Below is a small trained network, with its code and all its weights. Each question gives an input and a target symbol and asks what happens when units are switched off, that is, made to give their printed mean instead of their output.

import numpy as np


def w(rows, s, z=0):
    codes = np.array(rows[::2]) - 128.0
    scale = np.full(codes.shape[1], s)
    scale[-1] = z or s
    return codes * scale


def norm(h):
    return h / np.sqrt((h * h).mean(-1, keepdims=True) + 1e-5)


def f(y):
    return y / 2 * (1 + np.tanh(0.7978845608 * (y + 0.044715 * y**3)))


def softmax(a):
    e = np.exp(a - a.max(-1, keepdims=True))
    return e / e.sum(-1, keepdims=True)


def log_softmax(a):
    a = a - a.max(-1, keepdims=True)
    return a - np.log(np.exp(a).sum(-1, keepdims=True))


def net(x, mask):
    ids = ['αεζηθξπστψω'.index(c) for c in x.split()]
    T = len(ids)
    res = E[ids] + P[:T]
    u = 0
    for l in range(2):
        q, k, v = (norm(res) @ M[l].T for M in (Q, K, V))
        z = softmax(np.where(np.tri(T) > 0, q @ k.T / 2**0.5, -1e9)) @ v
        res = res + np.where(mask[u], z, O[l][:, -1]) @ O[l][:, :-1]
        u += 1
        y = f(norm(res) @ A[l][:, :-1].T + A[l][:, -1])
        res = res + np.where(mask[u : u + 8], y, B[l][:, -1]) @ B[l][:, :-1]
        u += 8
    return log_softmax(norm(res)[-1] @ U[:, :-1].T + U[:, -1])


Q, K, V, O, A, B = {}, {}, {}, {}, {}, {}
E = w([
[102,193,126,139,76,254,111,85],'α',
[103,176,176,180,129,89,109,143],'ε',
[195,51,164,136,143,94,232,5],'ζ',
[102,99,153,177,173,61,2,125],'η',
[137,70,9,82,168,134,218,196],'θ',
[206,94,110,177,157,182,49,201],'ξ',
[172,127,144,6,10,52,239,186],'π',
[111,41,165,191,201,212,200,65],'σ',
[204,144,214,166,202,158,56,175],'τ',
[81,94,87,181,118,175,74,244],'ψ',
[105,179,123,185,144,168,66,226],'ω',
],0.0051)
P = w([
[136,195,96,254,136,81,143,144],'0',
[167,71,185,211,51,132,145,181],'1',
[104,194,78,157,166,100,137,113],'2',
[47,67,167,117,81,166,143,148],'3',
[74,196,102,79,196,124,135,90],'4',
[24,108,164,14,36,178,77,129],'5',
],0.0044)
Q[0] = w([
[169,64,183,153,5,166,127,129],'0.h1',
[151,129,48,65,179,85,162,148],'0.h1',
],0.021)
K[0] = w([
[152,146,142,248,141,42,43,204],'0.h1',
[192,129,67,107,144,220,239,174],'0.h1',
],0.016)
V[0] = w([
[165,108,104,90,144,2,144,186],'0.h1',
[146,120,95,183,160,113,208,124],'0.h1',
],0.0092)
O[0] = w([
[175,168,162,2,147,114,151,175,185],'0.h1',
[66,115,149,80,189,149,108,107,254],'0.h1',
],0.0046,0.0047)
A[0] = w([
[110,104,227,49,76,108,108,66,81],'0.n1',
[125,99,182,92,47,254,168,150,144],'0.n2',
[174,58,18,213,134,59,207,194,183],'0.n3',
[148,190,90,148,131,41,97,97,18],'0.n4',
[156,70,150,160,37,186,131,160,134],'0.n5',
[180,203,76,65,148,82,137,174,3],'0.n6',
[195,254,142,203,141,179,165,116,90],'0.n7',
[133,153,184,82,8,37,210,2,125],'0.n8',
],0.008,0.0036)
B[0] = w([
[108,126,57,162,99,163,99,207,230],'0.n1',
[169,13,170,196,75,141,104,167,253],'0.n2',
[166,252,185,3,79,203,138,126,187],'0.n3',
[166,127,197,116,67,142,193,190,136],'0.n4',
[86,57,160,116,176,137,143,154,221],'0.n5',
[94,69,133,165,139,108,37,182,180],'0.n6',
[159,99,37,125,86,3,183,151,157],'0.n7',
[94,89,217,64,101,52,30,102,187],'0.n8',
],0.0077,0.0034)
Q[1] = w([
[111,144,111,129,185,99,68,136],'1.h1',
[137,126,111,8,143,112,146,163],'1.h1',
],0.013)
K[1] = w([
[105,8,82,36,72,140,141,91],'1.h1',
[113,131,93,36,160,82,129,157],'1.h1',
],0.012)
V[1] = w([
[1,164,68,115,89,85,43,134],'1.h1',
[170,173,72,192,225,240,204,220],'1.h1',
],0.0073)
O[1] = w([
[97,190,118,198,95,68,1,117,246],'1.h1',
[232,232,55,148,197,233,208,170,141],'1.h1',
],0.0034,0.0012)
A[1] = w([
[139,77,177,204,157,183,132,107,119],'1.n1',
[109,160,134,122,181,146,111,99,133],'1.n2',
[237,113,103,99,112,106,108,79,70],'1.n3',
[196,101,254,142,50,187,153,121,58],'1.n4',
[134,133,126,151,105,224,133,159,130],'1.n5',
[155,163,104,204,70,139,86,80,4],'1.n6',
[112,158,107,188,151,159,134,34,68],'1.n7',
[69,144,138,89,144,107,145,18,25],'1.n8',
],0.015,0.0034)
B[1] = w([
[103,130,151,74,112,82,60,178,201],'1.n1',
[123,91,112,96,161,131,186,123,166],'1.n2',
[131,98,175,158,177,185,89,122,125],'1.n3',
[208,31,165,109,51,177,200,154,247],'1.n4',
[90,119,136,146,100,93,92,101,200],'1.n5',
[153,44,23,105,110,159,76,79,139],'1.n6',
[66,168,201,214,138,179,188,173,161],'1.n7',
[196,141,135,130,125,104,140,9,152],'1.n8',
],0.015,0.011)
U = w([
[194,68,168,101,64,161,180,154,193],'α',
[66,102,159,106,121,65,44,188,82],'ε',
[69,92,52,202,114,188,104,98,184],'ζ',
[189,192,13,115,90,132,98,131,174],'η',
[140,181,88,164,109,18,220,164,21],'θ',
[192,202,159,115,170,217,71,133,144],'ξ',
[103,107,73,50,225,141,179,140,215],'π',
[159,138,142,117,154,70,135,1,203],'σ',
[54,173,221,182,163,147,198,129,116],'τ',
[82,239,114,46,61,162,163,105,21],'ψ',
[213,101,127,223,215,95,117,147,1],'ω',
],0.008,0.0018)

Each question gives the input, a string of symbols that net reads in full, and the target symbol t.
The units are the heads (2 rows each of Q, K, V and O) and the neurons (one row each of A and B). Each row of codes is followed by its name. A weight is (code - 128) times the scale printed after its matrix; where a second scale follows, it is the last column's (O, A, B and U).
mask holds one flag per unit, layer by layer, with each layer's heads first. A switched-off unit (its flag False) gives its mean, the last column of its rows in O or B, instead of its output. The means were averaged over made-up inputs and are rounded, as every weight is.
A unit's drop is (log p(t) with every unit on - log p(t) with that unit switched off) / (log p(t) with every unit on - log p(t) with every unit switched off).
The circuit of an input: a set's keep is (log p(t) with only the set's units on - log p(t) with every unit switched off) / (log p(t) with every unit on - log p(t) with every unit switched off). Starting from the 12 units with the biggest drops (on a tie, the unit counted first), units are removed one at a time, each time the one whose removal leaves the highest keep (on an exact tie, the one counted first), for as long as the keep stays at least 0.8.
circuit, biggest first: the units of the circuit, biggest drop first
most important unit: the unit with the biggest drop
top k neurons: the k neurons with the biggest drops, biggest first
k most important neurons of layer l: the k neurons of layer l with the biggest drops, biggest first
input ζ ζ ω ω ω, target σ: top 3 neurons -> 1.n8; 0.n8; 1.n4
input τ α α τ ξ, target ζ: circuit, biggest first -> 0.h1; 1.n4
input π ω ζ η τ, target σ: most important unit -> 1.h1
input θ α ε η η, target ζ: circuit, biggest first -> 0.h1; 1.n6
input ω ε τ ε ε, target θ: circuit, biggest first -> 0.n7; 0.h1; 1.n4; 1.n1
input η σ τ, target τ: circuit, biggest first -> 0.h1; 1.n7; 0.n2
input η η ψ, target ψ: circuit, biggest first -> 0.n3; 0.n2; 0.h1; 1.n4
input π ζ σ ζ, target ε: circuit, biggest first -> 0.n1; 0.n3; 1.n4
input ω ξ α π ε ε, target ε: top 2 neurons -> 0.n3; 0.n5
input ξ ω θ, target π: circuit, biggest first -> 0.h1; 1.n4; 1.n1
input η ε ε, target θ: top 3 neurons -> 0.n7; 1.n4; 0.n2
input π ξ τ, target ε: top 2 neurons -> 1.n4; 0.n6
input τ τ ω ξ η η, target ε: 2 most important neurons of layer 1 -> 1.n4; 1.n7
input ζ ε θ ε, target ε: circuit, biggest first -> 0.n3; 0.n4; 1.n4
input η ε ω, target η: most important unit -> 0.n7
input τ η ξ, target ξ: top 2 neurons -> 1.n3; 1.n4
input θ η π θ ψ, target π: top 2 neurons -> 0.n2; 1.n4
input θ η ω η, target ε: 2 most important neurons of layer 0 -> 0.n5; 0.n2
input η α τ, target ζ: top 2 neurons -> 1.n6; 0.n2
input ω η η θ η, target π: 2 most important neurons of layer 0 -> 0.n2; 0.n8
input θ ε σ τ η, target τ: most important unit -> 1.n7
input ψ τ α ψ, target ε: top 3 neurons -> 1.n1; 0.n5; 1.n5
input θ ξ τ ε ω, target π: 2 most important neurons of layer 1 -> 1.n2; 1.n4
input α σ ψ, target τ: top 2 neurons -> 0.n2; 1.n7
